Below are the code and all the weights of a small trained network. Each question names an input and a target symbol and asks about switching units off, where a switched-off unit gives its printed mean instead of its output.

import numpy as np


def w(rows, s, z=0):
    codes = np.array(rows[::2]) - 128.0
    scale = np.full(codes.shape[1], s)
    scale[-1] = z or s
    return codes * scale


def norm(h):
    return h / np.sqrt((h * h).mean(-1, keepdims=True) + 1e-5)


def f(y):
    return y / 2 * (1 + np.tanh(0.7978845608 * (y + 0.044715 * y**3)))


def softmax(a):
    e = np.exp(a - a.max(-1, keepdims=True))
    return e / e.sum(-1, keepdims=True)


def log_softmax(a):
    a = a - a.max(-1, keepdims=True)
    return a - np.log(np.exp(a).sum(-1, keepdims=True))


def net(x, mask):
    ids = ['αβγδεηθλμπτφψω'.index(c) for c in x.split()]
    T = len(ids)
    res = E[ids] + P[:T]
    r = norm(res)
    for j in range(3):
        rows = slice(2 * j, 2 * j + 2)
        q, k, v = (r @ M[0][rows].T for M in (Q, K, V))
        z = softmax(np.where(np.tri(T) > 0, q @ k.T / 2**0.5, -1e9)) @ v
        o = O[0][rows]
        res = res + np.where(mask[j], z, o[:, -1]) @ o[:, :-1]
    y = f(norm(res) @ A[0][:, :-1].T + A[0][:, -1])
    res = res + np.where(mask[3:19], y, B[0][:, -1]) @ B[0][:, :-1]
    return log_softmax(norm(res)[-1] @ U[:, :-1].T + U[:, -1])


Q, K, V, O, A, B = {}, {}, {}, {}, {}, {}
E = w([
[88,145,179],'α',
[63,167,132],'β',
[91,123,119],'γ',
[126,22,71],'δ',
[128,13,65],'ε',
[254,212,170],'η',
[199,143,78],'θ',
[216,117,181],'λ',
[152,159,134],'μ',
[185,81,66],'π',
[134,90,140],'τ',
[43,150,168],'φ',
[86,7,54],'ψ',
[65,185,129],'ω',
],0.02)
P = w([
[132,55,248],'0',
[134,114,208],'1',
[130,135,190],'2',
[128,139,164],'3',
[122,147,144],'4',
[134,138,81],'5',
[133,149,62],'6',
[128,160,44],'7',
[135,165,19],'8',
[136,173,5],'9',
],0.0032)
Q[0] = w([
[93,115,101],'head 1',
[171,165,133],'head 1',
[148,251,208],'head 2',
[128,110,91],'head 2',
[61,77,45],'head 3',
[177,56,140],'head 3',
],0.021)
K[0] = w([
[113,120,95],'head 1',
[132,163,105],'head 1',
[156,4,214],'head 2',
[129,150,147],'head 2',
[38,59,97],'head 3',
[173,54,147],'head 3',
],0.024)
V[0] = w([
[76,134,106],'head 1',
[117,246,62],'head 1',
[117,161,124],'head 2',
[129,126,128],'head 2',
[137,132,253],'head 3',
[87,206,140],'head 3',
],0.0056)
O[0] = w([
[144,129,80,125],'head 1',
[82,24,139,4],'head 1',
[156,150,151,112],'head 2',
[133,121,128,129],'head 2',
[102,100,2,139],'head 3',
[254,71,160,91],'head 3',
],0.0052,0.0026)
A[0] = w([
[63,7,161,168],'neuron 1',
[88,143,111,92],'neuron 2',
[139,201,121,202],'neuron 3',
[102,50,194,89],'neuron 4',
[128,153,151,101],'neuron 5',
[132,44,141,196],'neuron 6',
[163,130,131,108],'neuron 7',
[112,120,88,178],'neuron 8',
[82,90,105,207],'neuron 9',
[97,166,186,126],'neuron 10',
[145,106,171,105],'neuron 11',
[96,166,171,155],'neuron 12',
[132,136,113,104],'neuron 13',
[108,102,184,254],'neuron 14',
[145,103,117,130],'neuron 15',
[133,118,121,88],'neuron 16',
],0.02,0.0052)
B[0] = w([
[253,21,64,245],'neuron 1',
[113,139,72,153],'neuron 2',
[107,93,121,182],'neuron 3',
[156,112,240,167],'neuron 4',
[139,122,171,135],'neuron 5',
[124,166,222,188],'neuron 6',
[113,149,112,135],'neuron 7',
[83,176,107,171],'neuron 8',
[97,219,127,211],'neuron 9',
[209,113,168,184],'neuron 10',
[75,125,141,128],'neuron 11',
[213,113,123,183],'neuron 12',
[123,129,111,126],'neuron 13',
[78,87,168,185],'neuron 14',
[144,156,137,142],'neuron 15',
[163,153,116,124],'neuron 16',
],0.023,0.012)
U = w([
[225,69,175,196],'α',
[190,142,39,190],'β',
[146,253,142,200],'γ',
[120,166,128,74],'δ',
[114,122,143,45],'ε',
[49,113,236,175],'η',
[37,9,121,126],'θ',
[116,140,152,64],'λ',
[113,127,141,93],'μ',
[130,145,147,27],'π',
[100,128,144,95],'τ',
[103,113,146,62],'φ',
[116,128,141,65],'ψ',
[147,148,145,2],'ω',
],0.013,0.0068)

Each question gives the input, a string of symbols that net reads in full, and the target symbol t.
The units are the heads (2 rows each of Q, K, V and O) and the neurons (one row each of A and B). Each row of codes is followed by its name. A weight is (code - 128) times the scale printed after its matrix; where a second scale follows, it is the last column's (O, A, B and U).
mask holds one flag per unit, heads first, then neurons. A switched-off unit (its flag False) gives its mean, the last column of its rows in O or B, instead of its output. The means were averaged over made-up inputs and are rounded, as every weight is.
A unit's drop is (log p(t) with every unit on - log p(t) with that unit switched off) / (log p(t) with every unit on - log p(t) with every unit switched off).
unit that matters most: the unit with the biggest drop
top k neurons: the k neurons with the biggest drops, biggest first
which heads matter: for each layer, one digit per head in row order, 1 if its drop is at least 0.15 and else 0, layers parted by /
drop of u: that unit's drop, to one decimal
input θ γ β ω τ θ φ γ, target β: top 2 neurons -> (neuron 6; neuron 4)
input γ α μ, target θ: which heads matter -> 001
input τ τ α η γ μ τ, target γ: which heads matter -> 101
input τ α ω ω ω ω τ μ τ, target γ: which heads matter -> 100
input ψ α π θ φ μ τ λ μ τ, target β: which heads matter -> 101
input ω γ α τ ψ γ γ, target γ: which heads matter -> 100
input τ α τ τ ε μ, target θ: unit that matters most -> neuron 9
input γ τ λ θ τ τ γ α δ δ, target β: which heads matter -> 100
input α ψ ω α γ τ τ β γ, target β: which heads matter -> 111
input ε τ δ ε θ μ θ ψ ω ψ, target β: which heads matter -> 100
input γ θ ψ θ τ μ γ α γ, target γ: which heads matter -> 000
input β α τ δ ω α α β, target β: top 4 neurons -> (neuron 6; neuron 4; neuron 2; neuron 14)
input ε ω δ π θ, target β: top 3 neurons -> (neuron 6; neuron 14; neuron 9)
input ω ψ α φ φ ψ ω λ, target η: top 4 neurons -> (neuron 1; neuron 9; neuron 12; neuron 10)
input ψ τ ε ψ μ α θ, target β: drop of neuron 14 -> 0.8
input α δ γ ω τ β π, target γ: drop of neuron 1 -> 0.7
input α λ γ ω α α λ η π, target γ: drop of neuron 1 -> 0.8
input τ π γ γ μ β β, target β: drop of head 1 -> 0.4
